Below are the code and all the weights of a small trained network. Each question names an input and a class and asks about switching units off, where a switched-off unit gives its printed mean instead of its output.

import numpy as np


def w(rows, s, z=0):
    codes = np.array(rows[::2]) - 128.0
    scale = np.full(codes.shape[1], s)
    scale[-1] = z or s
    return codes * scale


def norm(h):
    return h / np.sqrt((h * h).mean(-1, keepdims=True) + 1e-5)


def f(y):
    return np.maximum(y, 0)


def log_softmax(a):
    a = a - a.max(-1, keepdims=True)
    return a - np.log(np.exp(a).sum(-1, keepdims=True))


def net(x, mask):
    res = np.array(x, float).reshape(1, 6) / 4 @ E
    u = 0
    for l in range(4):
        y = f(norm(res) @ A[l][:, :-1].T + A[l][:, -1])
        res = res + np.where(mask[u : u + 9], y, B[l][:, -1]) @ B[l][:, :-1]
        u += 9
    return log_softmax(norm(res)[-1] @ U[:, :-1].T + U[:, -1])


A, B = {}, {}
E = w([
[92,113,2,140],'x0',
[129,124,130,128],'x1',
[131,128,125,126],'x2',
[127,127,130,127],'x3',
[105,87,111,236],'x4',
[77,33,190,112],'x5',
],0.0084)
A[0] = w([
[106,93,150,124,60],'L0N0',
[112,131,132,180,229],'L0N1',
[109,176,148,157,91],'L0N2',
[110,7,115,79,252],'L0N3',
[117,172,93,208,145],'L0N4',
[76,146,64,105,173],'L0N5',
[114,174,130,143,193],'L0N6',
[176,109,187,167,162],'L0N7',
[94,91,87,146,5],'L0N8',
],0.018,0.0033)
B[0] = w([
[156,160,116,81,166],'L0N0',
[55,36,114,142,198],'L0N1',
[202,31,174,83,155],'L0N2',
[139,244,194,165,254],'L0N3',
[64,40,135,64,216],'L0N4',
[73,180,32,108,204],'L0N5',
[176,6,125,101,170],'L0N6',
[103,107,110,2,214],'L0N7',
[134,175,94,208,176],'L0N8',
],0.0072,0.0096)
A[1] = w([
[176,139,143,60,102],'L1N0',
[180,153,134,92,95],'L1N1',
[152,80,73,146,110],'L1N2',
[56,159,157,122,208],'L1N3',
[98,136,134,217,20],'L1N4',
[223,85,128,146,198],'L1N5',
[113,127,170,129,167],'L1N6',
[120,142,138,249,2],'L1N7',
[46,104,184,107,135],'L1N8',
],0.014,0.0045)
B[1] = w([
[67,160,121,154,227],'L1N0',
[75,121,128,203,182],'L1N1',
[115,127,86,116,173],'L1N2',
[230,103,136,157,254],'L1N3',
[69,100,146,129,164],'L1N4',
[2,67,161,113,169],'L1N5',
[173,105,124,106,193],'L1N6',
[75,136,174,123,163],'L1N7',
[193,76,73,142,253],'L1N8',
],0.012,0.0067)
A[2] = w([
[157,143,103,1,3],'L2N0',
[199,171,32,206,255],'L2N1',
[171,223,136,242,102],'L2N2',
[127,5,247,77,4],'L2N3',
[238,121,219,17,19],'L2N4',
[146,100,135,46,31],'L2N5',
[84,183,87,152,31],'L2N6',
[18,96,157,212,116],'L2N7',
[50,113,144,174,133],'L2N8',
],0.0083,0.0032)
B[2] = w([
[255,156,161,190,147],'L2N0',
[182,143,122,52,239],'L2N1',
[211,181,207,57,194],'L2N2',
[144,125,110,96,254],'L2N3',
[161,170,130,226,218],'L2N4',
[155,124,193,122,159],'L2N5',
[181,121,134,133,165],'L2N6',
[134,131,191,146,230],'L2N7',
[19,121,216,149,200],'L2N8',
],0.0086,0.0052)
A[3] = w([
[51,82,200,45,50],'L3N0',
[86,159,163,65,56],'L3N1',
[156,167,216,93,73],'L3N2',
[63,144,223,255,123],'L3N3',
[121,102,164,114,78],'L3N4',
[128,64,127,18,86],'L3N5',
[106,81,119,120,184],'L3N6',
[105,130,98,225,2],'L3N7',
[133,118,244,53,111],'L3N8',
],0.0094,0.0046)
B[3] = w([
[85,134,174,157,214],'L3N0',
[149,36,88,176,152],'L3N1',
[10,255,97,161,207],'L3N2',
[90,181,145,180,254],'L3N3',
[88,122,131,85,150],'L3N4',
[141,157,242,126,214],'L3N5',
[103,246,139,118,223],'L3N6',
[91,148,91,107,136],'L3N7',
[101,115,46,187,240],'L3N8',
],0.0082,0.0049)
U = w([
[8,153,186,226,184],'0',
[153,159,26,64,186],'1',
[159,201,165,188,26],'2',
[157,208,130,117,158],'3',
[61,36,159,64,165],'4',
[68,65,34,122,162],'5',
[210,84,130,148,253],'6',
],0.012,0.0021)

Each question gives the input, the list of numbers given to net, and the class t.
The units are the neurons (one row each of A and B). Each row of codes is followed by its name. A weight is (code - 128) times the scale printed after its matrix; where a second scale follows, it is the last column's (A, B and U).
mask holds one flag per neuron, layer by layer. A switched-off neuron (its flag False) gives its mean, the last column of its row in B, instead of its output. The means were averaged over made-up inputs and are rounded, as every weight is.
A unit's drop is (log p(t) with every unit on - log p(t) with that unit switched off) / (log p(t) with every unit on - log p(t) with every unit switched off).
The circuit of an input: a set's keep is (log p(t) with only the set's units on - log p(t) with every unit switched off) / (log p(t) with every unit on - log p(t) with every unit switched off). Starting from the 12 units with the biggest drops (on a tie, the unit counted first), units are removed one at a time, each time the one whose removal leaves the highest keep (on an exact tie, the one counted first), for as long as the keep stays at least 0.8.
circuit, biggest first: the units of the circuit, biggest drop first
top k neurons: the k neurons with the biggest drops, biggest first
top k neurons in layer l: the k neurons of layer l with the biggest drops, biggest first
drop when u is switched off: that unit's drop, to one decimal
input [-2,-4,7,7,1,-5], class 4: circuit, biggest first -> (L0N4 L0N3)
input [-3,4,-8,1,6,1], class 6: circuit, biggest first -> (L1N8)
input [2,5,-1,5,2,0], class 5: circuit, biggest first -> (L0N4 L1N8)
input [4,8,-7,-6,8,-6], class 5: circuit, biggest first -> (L0N4 L0N3)
input [0,-8,-4,6,7,6], class 6: circuit, biggest first -> (L1N8 L1N0)
input [3,3,-3,3,2,-2], class 5: top 2 neurons -> (L0N3 L0N4)
input [-4,3,6,-2,-3,0], class 0: top 2 neurons -> (L0N1 L0N4)
input [0,7,-4,5,-1,-5], class 0: top 2 neurons -> (L0N1 L1N8)
input [-1,6,4,-6,6,7], class 6: top 2 neurons in layer 1 -> (L1N8 L1N3)
input [7,-1,6,2,0,3], class 3: top 2 neurons -> (L0N5 L0N3)
input [-1,4,3,-6,-8,-6], class 0: top 2 neurons -> (L1N1 L0N3)
input [-6,7,-4,-4,-1,7], class 2: drop when L0N4 is switched off -> 0.3
input [-6,3,4,5,2,6], class 6: drop when L1N8 is switched off -> 0.6
input [4,1,-4,-7,4,-8], class 5: circuit, biggest first -> (L0N4)
input [3,-7,-2,3,-3,8], class 3: drop when L0N3 is switched off -> 0.4
input [-3,-2,-5,-7,-3,-1], class 0: top 2 neurons in layer 0 -> (L0N4 L0N1)
input [-8,6,4,-8,1,4], class 6: top 2 neurons in layer 1 -> (L1N8 L1N6)
